Group and class of each row
[ -8   8 -13 -19   0 -10  -9  54  16 -21 -18  -6  -1   3 -55   6 -10   2
  14 -27  19  -4 -23 -45  -1   5  12  52  29  27  24 -10 -10  21 -20   1
  16  12 -23  -6  -4  19   7  -1]
[63] z630
[  3  -2  -2 -38 -10 -17   0  58  20 -14  -6   5  -2  28 -60  18   9  22
   7 -17  12  -3   2 -23  13  -8  13  51  11  32  -2  32 -44  14   7   0
  31   2   7  -7 -12  16   3   8]
[67] z892
[ -5  -5 -14 -29 -16 -10  -8  37  27 -12 -17 -16 -10  18 -34  -4  23  -3
   3 -14  31   1 -19 -13   3  -7  -3  35  20  11  12 -12 -17   7   4   0
  27   6 -19   2  -9  19   6 -67]
[63] Z799
[ -9   5 -19 -26  -8 -18 -33  46  15  -9  12   7   2  -1 -38   0  11  11
   8  -9  25 -12  -8 -20  -7   0  10  44  32  44   2  -4 -38  17   2  -8
  26  20   1  22 -11  18  -2  17]
[66] z723
[  7  17 -36 -20 -32 -33 -24  92  21  -6 -19 -11   9   4 -50   6  33  -5
   6 -31  30   6 -19 -15   1 -10   4  54  29  30  -4   8 -50  13  15   8
  32  -6   5 -13 -21  17  13   8]
[68] z643
[-13   1 -47 -12  -9 -30 -10  86  20  -1 -36 -21  10  13 -41  -4  21   3
  30 -29  54  -7 -16 -10   0  -8  -5  26  16  26 -20  13 -42  -4  -9  12
  33   5 -25  10 -35  11   5  -4]
[63] z630
[ 10  11 -27 -20 -19  39  -4  27  21   8 -14 -18   7   7 -27   5  11   0
  -6 -34  27   1 -19 -12   8   0  11  38   1  -2  -6  21 -10   6  -4 -20
  27   4 -10  10 -11  20   6  20]
[66] z723
[ 13  17 -45 -13 -12 -13  -4  86  38  -7 -54 -29  20   4  24 -12  23  14
   2 -19  34   2 -28   1   8 -10  12  14  60   8 -26 -35   6  10 -35  25
  10   7 -18  41 -10  25  16 -12]
[68] z945
[  3  -4 -23 -14 -15 -19 -16  56  17  -5  -1 -10   8  10 -42  -9   8   4
   2 -10  15  -1 -15 -12  -4  12   3  20   8  30  -8  13 -26  20  -5   1
  30   6  -1  12  -2  34  -6  32]
[66] z723
[  8  -3 -12  -5 -13 -20 -12  62  18 -10 -33 -10   3  -4 -52   3  11 -12
 -10 -14  22  11 -14  11  -5  -3 -18  15   6  41 -28   8 -39   6  -1  -1
  22  10   1  -9 -18  24   0  -1]
[63] z630
[  5   9  -7  -1  -4 -19 -21  59  71   2 -27 -19   3   6 -34  -8  28   5
 -12 -26 -28   9 -13  -4  -1  -2   6  16  35  24  -9  16 -35  -4  -7 -16
  15   2  -4 -16 -12  23  23   8]
[63] z630
[  12   19  -17  -45  -36  -41  -17   73    5   -9  -18  -23   10   -1
 -105    5   26    7   22  -17   15    1  -15  -13  -21   -4   -2   59
   18   24  -44  -25  -55   -3   14   10   22   -6   -7   12  -16   23
   23   13]
[68] z945

Group, then class
[  8   4   0  -4   0   0   2   1   1   5   0  -7   7   3   3 -10  -6   1
  -6  -3   1  -2  10   6  -3   4   0   5   5   3  -1  -9  -1  -2  -4   1
  -3  -3   0 -10   7   0  -4   6]
G Z
[  3   3   6   0   0   2  -1  -7   2  18   4  -3   5   0   2  -7  -4  11
   4   5  -1   7  -8  -5  10  -2   4   6   6  -2   5  -5   6  -3  -2 -13
  -3   9  -9 -10  -5   5   5  10]
R Q
[  9   3   0  10 -10  -6   1 -14   0  -3  -2   4  31  -8   6 -13 -20   5
   2   7   1  19   0  -3   6   2   0   8   4   7  11 -21  12   8  -3 -13
 -10  -4   1 -22  -4  -6  -3  18]
G F
[  6  -1   7  -9   7   0  -1  -5  -1   7   7  -3   1   3  -2  10  -3  -7
   3  -2   5   3  11   0  -4 -13   6  -3   3 -12  -2 -11   2   6   6   1
  -2 -14   7  -6  -1  -9  -6 -10]
B X
[  0   1   1   4  -3  -1  -6  -1  -6  11   5   3  -1   2  -7  -9  -7   0
  -2  -1 -11 -11   0  -3  -1   8  -1  42  21  -1   3  -2   4  -2 -13 -22
  -9   1   2  -7   2  13   4  11]
R Q
[  4   5   1  -2  -5  -2   3   4   3 -12   2  12  -3  -4  -3  24  -1  -3
   0   0   2   3   9  -4  -3  -2   1  -3  -4   3  11   4   5   4  -1   4
  -4  -7  10  11   1 -12  -8   4]
C L
[  5  -3   4  -5   7  -3  -4  -2   1  10   2  -5   2   5   1   7  -8   2
   5  -1  -2  -6  -4   0  -9  -8   6   4  -5  -1   2 -22   0 -15   0  -3
  -2  -8  -1 -12  -4 -10  -2 -13]
B X
[  8   4  13  -3   8  -5   4  -4   7   3  -4   2  23  -5  -1  -8  -1   0
  -8  -3  -3  -5  -3 -14  -7  -7   3   0  -3 -11  -1  -9   2  -1   5  -7
  -7  -8   0 -15  -7  -5  -3 -10]
B X
[ -8   1  -3  -5  -5  -3  19   6  -4 -15   4   3  -8  -6  -4  18  -6  -2
   7  -1   0  -6   8   6  -2   3  -2  -7  10   2   6   1  -6   5  -4   7
   2   0  11   8   4  -5  -5  -2]
C L
[  0  -4   2  -2  -3  -8   4  -4   2  -3   1  11  10 -13  -7   4  -1   5
   0   6  -5  13  -7 -12  -1  -6  -6   0 -12  -2   8  -4   3   2  -1   1
  -4  -9   3  -9  -9  -2 -10   2]
C H
[  4   3   2  -6  11   1   0  -3   8  17   4   2   2  -4  -4  16  -5   1
   3   2  -2 -12   3  -4  -7  -1   3   5  -7  -8   5  -9  -2  -1  -2   9
   1 -10   2  -3  -1  -5  -4  -4]
B X
[  4   4   8  -5   3   6  -6   3   3  12   2  -7 -13  -8  -5   5   4   4
   0   2  -2  -3  -1   2   0   5   3  -5  11  -2  -1   7   1  -5 -14 -13
   1  17  -2   6   4   7  13   6]
R U
[-3  7  9  1 -1  5 -2 -5  3 26  1  0 -1 -2  3  0  7  3 -1  0 -1 12 -1 -4
  2 -4  7  7  4 -4  1  5  1 -2 -3 -3  3  2 -5  9 -5 12 -3 12]
R U
[ 13  -1   7 -10   7  -2   1 -16  -1  -3   0  -7   7 -15   9   2  -5   1
   2  -2   0 -13  -3  -1 -13 -10   3  -3 -12  -8   4  -9  -1  -2   1  -4
   3  -5   0  -8  -4 -10   5  -9]
B J
[  9   0  -2   2  -4 -10   2  -9   6 -11  -3  11   6  -8  -2  18 -12   5
  -4   7  -5  14 -10 -17  -8   0  -2   0 -22   1  20 -11   9   1   7 -13
  -6  -4  -1  -5  -5  -4   7   1]
C H
[ -3   8   8   1   5   7   0  -3   3  19   2  -1 -12  16   3   4   6  10
  -2   4  -1   0  -4  -4   0   2   4  -1  21   0   0  15   8   1  -7 -12
  -2  16  -3  11   5   9   6   5]
R U
